[ 131 -306 -537 -190   23  127    1  537  -28  169  -20  321  -61  386
 -378  307 -476 -221 -257  491  113  -55  358 -339   31  292  -39  -81
 -292  109 -549 -331  225 -452  603 -521 -643  -62 -128]
Z_64
[-406 -346  -43  389  743  364 -263 -315  269 -499 -109   80 -194  174
  -16  131  315 -291 -333  376  234  107  222 -257 -140  -44   79  269
 -112 -225 -106 -372  188 -115 -360  132 -442 -193    9]
Z_877
[  77 -279 -485 -200   53  100   11  478   27  131  -12  368  -24  303
 -357  296 -455 -208 -206  561  139  -43  355 -408    9  201 -109  -37
 -233  152 -568 -388  170 -436  598 -541 -558  -27 -168]
Z_655
[  64 -363 -445 -100  108  -34 -269  460   74   -5  -52  238  249  157
 -358  499 -557  -63 -605  520  -89  -35  333 -502 -105  304    3   65
  -93   85 -391 -379  -51 -526  613 -441 -412 -272   37]
Z_324
[  22 -263 -487 -206  -64    8  -65  482   24   -7  -87  105   18  329
 -289  257 -191 -259 -208  259   13  -78  293 -326   -6   81   91   50
 -199  168 -522 -389  374 -484  578 -472 -652  177   43]
Z_937
[  59 -297 -328 -241  -78 -186 -156  563  -41    6   37  184    0  344
 -396  174 -400 -107 -215  345 -209  161  532 -313 -335  408  339  134
 -255  128 -486 -399  238 -417  448 -506 -187   76  -82]
Z_450
[-577 -277   23  461  798  397 -238 -362  225 -430   23  133 -126   84
  147  397   40  -85 -488  454  243  180   16 -222  -83   52  -92  332
 -152 -303  115 -247 -190 -134 -288  132 -307 -450 -153]
Z_955
[-408 -358  -71  388  681  354 -235 -369  266 -427 -144   74 -214  168
  103  137  349 -278 -164  307  375   66  147 -211  -56    4   14  241
 -148 -182 -155 -410  206  -38 -276   97 -474  -38   -2]
Z_937
[-414 -568  -22 -260   66   96  -82 -154  185 -128   29   98   66   -5
  146  337  153  105 -277  208  101   24   50   91   99 -457 -388   92
 -107  110  199 -229 -401  -22  198 -100 -394 -245 -349]
Z_134
[-586 -276 -127  438  832  388 -240 -329  222 -433   29  138  -29  -11
  210  493  160 -139 -377  396  299  175  -79 -326 -133   16 -159  238
  -46 -251  173 -326 -105 -180 -295  151 -325 -297  -30]
Z_756
[ 111 -340 -419 -172  107   -8 -185  393   27  -24  -28  273  170  138
 -271  430 -576  -80 -561  489  -35  -35  373 -512  -19  289  -44   37
 -156   58 -387 -301   44 -432  615 -510 -454 -335  -43]
Z_941
[-298 -235    6  292  872  411 -197 -388  130 -458 -143  211 -119  154
  177  298  210 -203 -355  409  369   59   63 -495  -26   86 -301  223
  -61 -239  220 -265   -6 -120 -464  129 -327 -420  -51]
Z_450
[ 102 -297 -496 -213  143  152    9  494   -1  125   36  261  127  198
 -367  278 -421 -270 -270  472  194   49  169 -367   41  204  -70  -32
 -218   75 -367 -374  253 -461  583 -570 -527  -77    5]
Z_694
[   3 -208 -535 -186  -78  -47 -179  547   68  -15  -38  146   20  160
 -378  253 -247 -268 -231  292   54   21  375 -392  -83   -9   61  131
 -137  181 -415 -456  409 -593  597 -523 -519   99   62]
Z_134
[  20 -255 -581 -182   92  222  -62  493   21   93  -58  242   89  248
 -308  204 -375 -280 -169  449  120   40  221 -404   23  183  -45   19
 -251  104 -597 -442  223 -490  610 -507 -538   99   20]
Z_450
[-452 -694 -180 -331  162   43  -39 -164  145 -211  -27   69  145  -84
  158  295  272   39 -232  130   66   98 -110   30  194 -411 -351   98
 -154  -13  140 -298 -231    2  319 -143 -396 -149 -277]
Z_64
[-342 -453 -225 -164   73  212  -59  -59  223   21 -159   81  143    0
  174  386  288 -102  193   76  204   81 -130   93  145 -589 -333   74
 -188  181   -6 -558 -222  -82   85 -234 -576  112 -186]
Z_655
[-603 -295   30  456  818  448 -268 -309  235 -432   44  124  -79   41
  186  372  112 -175 -440  404  389  217  -71 -224 -140   73 -158  247
   -9 -280  193 -316 -124 -174 -338  144 -319 -322   -2]
Z_450
[-278 -476 -253 -190   96  146  -58  -56  200  -10 -178    1  155   17
  140  354  254  -91  127   -5   96  124  -93    9   87 -546 -204   98
 -225  107  -33 -554 -125 -125  106 -224 -436  104 -184]
Z_324
[-515 -639 -158 -279  197   25  -10 -205  205 -176   31  132  119  -71
  161  434  279   56 -212  180   20  115  -12   25  104 -464 -388  172
 -152   82  221 -313 -326  -24  225 -170 -447 -173 -395]
Z_694
[  30 -304 -332 -210 -120 -216 -208  561  -42    5   90  183   10  298
 -385  224 -417  -55 -238  301 -156  190  513 -303 -367  409  311  145
 -194  185 -478 -399  169 -458  448 -536 -181   90  -67]
Z_134
[-263 -243   55  265  857  414 -212 -324  135 -491  -94  245  -61   92
  142  216  144 -234 -478  479  358  106   21 -508  -63  158 -312  187
  -30 -278  205 -204   29 -175 -427  132 -225 -498    4]
Z_937
[-335 -269   44  259  899  420 -180 -424  139 -515  -84  276  -77   95
  218  351  126 -152 -431  478  385  115   27 -510  -62  112 -385  240
  -34 -270  243 -256  -60 -172 -426   97 -251 -501 -111]
Z_557
[-266 -447 -321 -236   14  121   17  -11  172   84 -150   53  140   43
  109  309  298 -155  225  -46   25   74 -161   53  152 -574 -143   36
 -224  168  -90 -530  -94  -69  100 -278 -541  166 -192]
Z_937
[-516 -296   86  443  866  397 -183 -360  256 -423   57   92  -50 -102
  171  362   33 -135 -498  431  430  230 -185 -175  -23   66 -106  245
  -37 -371  305 -191  -99  -72 -312  169 -190 -523  -60]
Z_86
[-266 -284   32  302  770  405 -232 -370  129 -503  -66  177 -122   90
  191  258  139 -206 -460  371  424  106  136 -482 -155   77 -353  171
  -35 -286  223 -225  -28 -152 -387   97 -226 -558  -59]
Z_86
[-234 -202  -15  218  819  408 -190 -311  116 -478  -95  176  -52   52
  210  264  193 -212 -389  323  336   89   19 -570  -50   88 -330  170
  -28 -270  175 -203   65 -191 -408  127 -237 -471   35]
Z_86
[-261   40  207  234  572  396 -139 -142  220 -307  -19   45 -249  251
  138  163   60 -169 -367  324  262  -80  175 -289   -5   79 -208  139
  -84 -184 -180  -52  -11 -156 -356  365 -366 -372  -92]
Z_655
[-284 -425 -178 -159    3  166  -31  -18  227   34 -112   77   85  -37
  149  324  281 -107  184   34  206   58  -93   65  132 -604 -345   44
 -168  207  -25 -517 -228  -62   37 -194 -501   47 -228]
Z_655
[-599 -211  -35  481  790  443 -214 -318  273 -364   66  122 -102   -4
  208  385  171 -155 -318  379  391  185 -127 -191  -53   47 -138  251
  -22 -233  195 -261 -130 -131 -354  172 -372 -292  -54]
Z_64
[-671 -554 -183   21  170  138  -85 -304  186 -295   94   54  243 -260
  243  417  300  -14 -155   80  162  311 -128  -11 -183 -631 -327  165
 -129   20  308 -407 -365 -164  150 -169 -222  -73 -184]
Z_557
[  12 -407 -457  -56   81    0 -301  400   57  -92   22  275  235   55
 -296  474 -567  -48 -675  551  -41   63  371 -509 -185  282  -52   74
 -134   56 -290 -358 -108 -534  667 -450 -354 -332   53]
Z_86
[-422 -674 -154 -366  126  -19   30 -184  158 -109  -64   46   77   -6
  195  359  294   42 -126   76  117   68 -105  111  241 -445 -293   84
 -143   76  135 -294 -216   51  289 -197 -522 -182 -348]
Z_655
[-517 -533 -135  -79   33  102 -128 -114  282 -212  -80  155   21 -139
  192  301  313  -82    3  254  448   94   67  -52  -52 -651 -478  116
 -115  203  202 -508 -331  -55   41 -215 -372   26 -382]
Z_941
[-652 -594 -123   35   53  192  -95 -322  159 -271  -24   50  216  -95
  386  440  279   60 -129   85  296  249 -129   71 -145 -577 -380  112
 -201  -38  238 -388 -476 -154  216  -85 -306  -33 -201]
Z_941
[-393 -396  -61  293  795  308 -180 -314  300 -452 -110   25 -179  148
  -33  120  370 -362 -273  313  269   87   87 -220  -65   19  180  288
  -63 -198 -166 -430  371  -84 -308   67 -484 -102   16]
Z_450
[-411 -568  -43 -208   97  133  -64 -172  149 -143   79   -2   93  -94
  221  240  215  107 -150   56  158   67 -108   90  170 -415 -438   64
 -123   41  227 -168 -341   58  232 -110 -321 -190 -262]
Z_937
[-492 -563 -178 -214   64  130 -114 -151  201 -103   -6   77  128 -128
  211  347  224   70 -120  130  151  112  -13    0  112 -542 -481  107
 -144  101  210 -318 -412  -42  234 -155 -340 -184 -311]
Z_86
[-627 -626 -115  -92   29  -47 -129 -142  293 -284  -60  139   96 -221
  172  331  334  -52 -121  232  372  139   21   -4  -61 -663 -342  148
  -89  104  328 -454 -286  -80  121 -222 -361  -85 -331]
Z_655
[-491 -604 -127 -304  106   69    3 -139  165 -173   -6   86   38   24
  191  295  301   30 -135  161   84   59  -20  112  150 -417 -342  119
 -166   84  172 -246 -283   16  237 -135 -515 -104 -343]
Z_450
[-418 -605  -16 -271   95   51  -14 -173  176 -115   37   42    0   27
  127  294  225   97 -244  148  100   32   28  105  125 -471 -381   61
 -181   96  153 -210 -297   17  283  -61 -416 -139 -341]
Z_941
[-315 -245  -54  312  788  363 -254 -264  107 -474  -68  237 -127  128
  167  347  131 -200 -336  400  379  125  106 -438 -179  201 -224  215
  -55 -259  138 -280   -4 -197 -470   93 -301 -413  -56]
Z_134
[ -40 -251 -587 -190  -78  -23  -97  529    7   79  -61  167   63  218
 -277  251 -191 -210 -116  197  -58   25  277 -346   23  108   82   68
 -190  112 -430 -348  352 -483  570 -520 -552  112   77]
Z_937
[-234 -476 -278 -275  -11   92    4  -16  140   88 -157   35  119   82
  115  323  326 -120  248 -127   21  107 -114   74  150 -575 -174   61
 -258  159 -110 -579 -115  -55   79 -280 -533  109 -190]
Z_694
[-211   67  220  188  589  403  -91 -155  206 -280  -26  145 -261  304
  119  201   50 -113 -384  379   81 -118  163 -301   96   88 -159  168
 -100 -168 -164   52  -14 -133 -417  354 -378 -436 -171]
Z_937
[  45 -358 -302 -229 -142 -182 -203  596  -20   47  -10  193   18  397
 -400  234 -443  -38 -290  351 -188  140  537 -256 -242  418  320  119
 -243  107 -471 -352  169 -475  449 -479 -262  -43  -65]
Z_557
[-313 -133  118  361  834  477 -205 -340  149 -469    2  254  -25   50
  203  306  102 -207 -471  507  426  144   64 -490  -99  112 -334  204
  -54 -272  301 -174 -124 -206 -458  183 -196 -479  -20]
Z_86
[-648 -586 -131  -87   27  -52 -103 -157  294 -217   56  159    2 -210
  125  372  319  -19  -81  269  367  128   27  -25 -100 -686 -414  136
  -61  255  358 -441 -313  -87   76 -256 -379 -160 -397]
Z_756
[-224 -374 -185 -244  -10  257  -36  -31  195   42 -180  105  214    9
  230  391  264  -59  104   35  118   33 -132    3  210 -639 -329   22
 -179  148  -61 -485 -243 -118  112 -148 -496   41 -164]
Z_64
[-592 -250   11  480  865  356 -208 -361  256 -464   42  139 -154  -23
  123  339  171 -182 -389  433  367  153  -87 -225  -80   69  -91  273
  -65 -274  185 -239   32 -128 -337  189 -297 -328  -56]
Z_134
[-597 -221  -49  473  867  382 -222 -351  224 -467   30  176  -15  -71
  179  397  126 -205 -442  435  302  205 -115 -333 -112   29  -87  265
  -55 -283  247 -267  -99 -168 -339  130 -296 -353   -5]
Z_450
[  17 -192 -310 -115 -147   -7 -242  620   -4   15  -30  230   70  328
 -341  135 -430 -136 -273  417 -118  186  507 -294 -255  356  275  151
 -295   92 -502 -380   97 -506  412 -401 -172  126  -25]
Z_64
[-652 -321  -43  508  837  355 -264 -384  259 -481   17  172  -41  -80
  158  381  120 -116 -492  429  315  215 -127 -265  -73   43  -11  349
  -62 -311  211 -304 -133 -156 -309  131 -286 -334   -3]
Z_134
[-381 -350  -98  350  656  376 -182 -314  280 -430 -150    7 -219  201
   40   53  400 -334 -211  230  217   34  178 -218  -66  -56  143  261
 -160 -203 -190 -395  286  -61 -305   71 -529  -97   23]
Z_450
[-324 -229  103  351  848  462 -277 -354  107 -525  -24  207  -21  -25
  244  222  112 -179 -458  409  534  171  -24 -465  -70  137 -405  163
   49 -322  366 -164  -75 -148 -434  163 -139 -562   56]
Z_877
[-634 -604 -177    3  103  171   -9 -289  160 -251    6  -16  153  -68
  249  413  250   40 -224  102  231  164 -188   62  -45 -556 -232  127
 -198  -49  175 -354 -348 -129  273 -161 -379  -50 -224]
Z_86
[  32 -357 -434 -144   81    2 -231  384   32  -26  -48  248  196  194
 -250  443 -563  -57 -534  517  -44  -23  393 -476  -97  335  -42   60
 -167   36 -416 -363  -38 -459  645 -485 -417 -356  -26]
Z_324
[-650 -142   38  538  715  460 -273 -358  296 -418  -33  217  -59   13
  247  357   65  -97 -396  486  277  175   37 -268  -92   38 -167  380
  -74 -289  168 -247 -306 -172 -389  207 -262 -404 -108]
Z_450
[-148   44  181  199  599  458 -108 -180  163 -326 -109   72 -216  263
  185   74   64 -220 -320  274  251  -88  129 -353  110   34 -191  125
 -133 -248 -190  -52   83 -113 -356  309 -323 -404  -59]
Z_955
[-404 -337  -29  391  679  410 -226 -329  314 -447  -94   48 -207  178
    8  105  329 -329 -322  372  305  119  211 -170 -165  -44  112  251
 -100 -183 -170 -402  201 -110 -332  119 -460 -125  -15]
Z_64
[-632 -260   60  482  828  386 -176 -401  244 -468   68  201  -99  -19
  181  397  122 -133 -489  495  312  208  -80 -222 -122   32  -99  291
  -71 -283  273 -182 -120 -140 -366  162 -281 -436  -99]
Z_937
[  40 -264 -329 -231  -51 -177 -180  582    6   11    3  241   55  272
 -348  253 -415  -75 -226  412 -125  162  428 -364 -268  405  229  143
 -222  142 -484 -402  165 -493  467 -453 -153   84  -97]
Z_324
[  63 -392 -478 -124  148   16 -258  349   29  -18  -74  279  194   96
 -254  481 -536  -46 -516  464   -6   -1  233 -482  -62  278  -85   71
 -104   80 -410 -435  -62 -422  615 -527 -418 -303    2]
Z_655
[ 143 -292 -339 -254 -140 -221 -152  680  -75  108   15  180  -14  465
 -441  287 -416  -66 -199  279 -264  130  552 -309 -303  465  337   75
 -225  136 -509 -352  201 -468  366 -495 -234   41  -96]
Z_86
[ -23 -274 -366 -203  -26 -177 -221  570   15  -42   63  201  124  201
 -396  265 -394  -83 -299  433 -222  207  430 -398 -352  378  252  163
 -187  135 -427 -409  166 -552  464 -416 -139   47   37]
Z_86
[-288 -403 -222 -213   57  115  -56  -39  196  -16 -137  133   96   -2
  123  373  273 -109  170   61  126   80  -89  -27   81 -660 -274   76
 -212  203   33 -555 -158 -125   55 -243 -466  102 -239]
Z_134
[  41 -382 -447 -117   71   31 -325  459   78  -26  -15  269  268  111
 -342  458 -619  -90 -695  504 -159   54  443 -489 -173  284   -1   81
 -121   29 -408 -361  -55 -579  606 -442 -371 -450   45]
Z_557
[-550 -656 -191 -115  -59   18 -205  -26  276 -181  -71  140   67 -158
  116  336  320  -21  -59  146  322   93   47  -54  -77 -647 -448  107
  -64  177  133 -496 -340 -141   77 -225 -396 -108 -299]
Z_941
[-321 -452 -277 -215   57  182  -58  -53  217    7 -148   57  198  -46
  158  349  276  -91  113   20   70   75 -125  -27  140 -646 -271   86
 -204  135  -90 -546 -176 -135  170 -208 -464   84 -173]
Z_955
[-426 -667  -37 -339  149  -21    1 -147  193 -138   55  -46   29  -67
  150  331  245  102 -214   62  188   33  -74   95  130 -435 -416   58
  -58   29  219 -209 -218   55  264 -112 -380 -383 -319]
Z_324
[-550 -585  -94 -108   62   34 -140 -134  268 -217  -22   92   66 -173
  168  266  273  -55 -120  161  405   94   21  -84  -59 -652 -447  105
  -96   98  221 -460 -309  -64  138 -195 -295 -128 -322]
Z_955
[-625 -245  -21  501  809  387 -243 -313  269 -421   47  126  -59  -30
  145  367  125 -187 -496  429  322  189  -21 -246 -147   45   -4  277
  -94 -284  190 -248 -100 -174 -337  219 -294 -358  -10]
Z_134
[-352 -308   43  379  761  392 -220 -331  280 -468 -103   61 -330  267
  -30  125  311 -294 -301  366  226   67  235 -196 -128  -21   82  297
 -149 -152 -143 -388  248 -109 -411  161 -497  -81  -33]
Z_450
[-361 -299  -64  340  737  419 -145 -320  281 -430 -160   24 -221  256
   32   58  397 -401 -154  318  287   60  145 -171  -85   -8  161  246
 -142 -185 -186 -403  345  -62 -361   75 -565  -51   33]
Z_450
[-566 -544 -196  -78   86   69 -202 -168  279 -268  -54  167   65 -258
  169  275  296 -108 -102  222  389  159  -24  -87  -98 -700 -376  155
  -70  187  244 -539 -293 -109   95 -227 -308  -31 -274]
Z_134
[ -40 -273 -525 -162  -83   10 -153  559   65   40  -98   71    0  286
 -327  265 -221 -271 -217  217  105    0  371 -296  -57   30   86   69
 -182  137 -514 -425  391 -533  603 -467 -653   30   86]
Z_877
[-326 -334  -75  422  663  408 -152 -281  255 -385 -141    7 -266  303
   -7   75  380 -364 -177  261  302   17  153 -135  -50  -13  164  201
 -209 -187 -232 -394  318  -49 -322   76 -581   27    8]
Z_756
[-602 -486 -146  -45   51  193 -106 -271  105 -275  -42   80  254  -84
  329  411  276  113 -133   84   87  213  -50  -39 -169 -558 -200  173
 -196  -34  200 -347 -337 -227  145  -70 -151   72 -155]
Z_134
[-664 -188  -27  466  837  420 -225 -284  279 -477   83  138  -33  -89
  143  357  126 -183 -451  449  256  201  -69 -316 -130    8 -119  339
  -39 -272  200 -239  -92 -203 -320  139 -247 -329  -65]
Z_450
[-277    6   47  231  607  406 -205 -108  186 -343 -169  156 -261  341
  153  281   94 -166 -343  360   84  -69  177 -339   53  108 -160  241
 -144 -182 -216 -116   -8 -189 -407  300 -414 -297 -177]
Z_937
[-629 -647 -105 -150   89  -87 -154 -150  262 -264   45  208   55 -199
   42  399  279   28 -187  333  256  113   21 -139 -104 -651 -496  156
  -42  212  318 -484 -299 -147  169 -249 -252 -104 -386]
Z_937
[-219  -54   34  336  800  514 -164 -326  150 -486 -143  216    4   14
  220  103  180 -342 -341  439  509  110  -57 -473   15   70 -220  189
  -44 -266  242 -187   70 -189 -492  123 -268 -338   92]
Z_134
[-230 -229   95  269  792  414 -296 -327  128 -449 -124  258  -67   85
  152  284  128 -147 -401  435  456  116   58 -492   -8   57 -365  231
  -69 -241  209 -294  -45 -200 -435  147 -220 -430   13]
Z_694
[-700 -625 -192  -41   28  -21 -184 -152  271 -274  -42  122  131 -239
  178  335  347  -30 -151  183  347  149  -30 -108  -91 -700 -398  136
  -54  126  371 -454 -357 -118   93 -240 -312 -157 -275]
Z_756
[-636 -516 -133   20   84  188  -53 -343  146 -282   12   72  222 -113
  337  420  268   75 -138  137  233  244 -151   28 -148 -559 -302  146
 -158   -4  268 -374 -412 -159  224 -137 -242   21 -210]
Z_64
[  59 -252 -520 -288  -79   15  -83  482   -8   36 -122  118   50  311
 -269  212 -186 -220 -103  201  -36  -12  308 -342   69   94  151   77
 -225  148 -586 -415  427 -479  615 -518 -575  270   78]
Z_86
[-272 -143   17  342  803  479 -156 -334  147 -465 -139  254  -44   64
  221  218  224 -284 -358  409  406  135  -52 -464  -11   46 -238  215
  -62 -237  207 -226   13 -195 -497  110 -331 -348   45]
Z_941
[-535 -214   87  455  820  370 -181 -340  272 -438  125   98  -81 -133
  144  317   94 -148 -475  429  397  200 -199 -209  -56   44 -168  260
   71 -251  340 -151  -55 -118 -331  127 -219 -487  -31]
Z_937
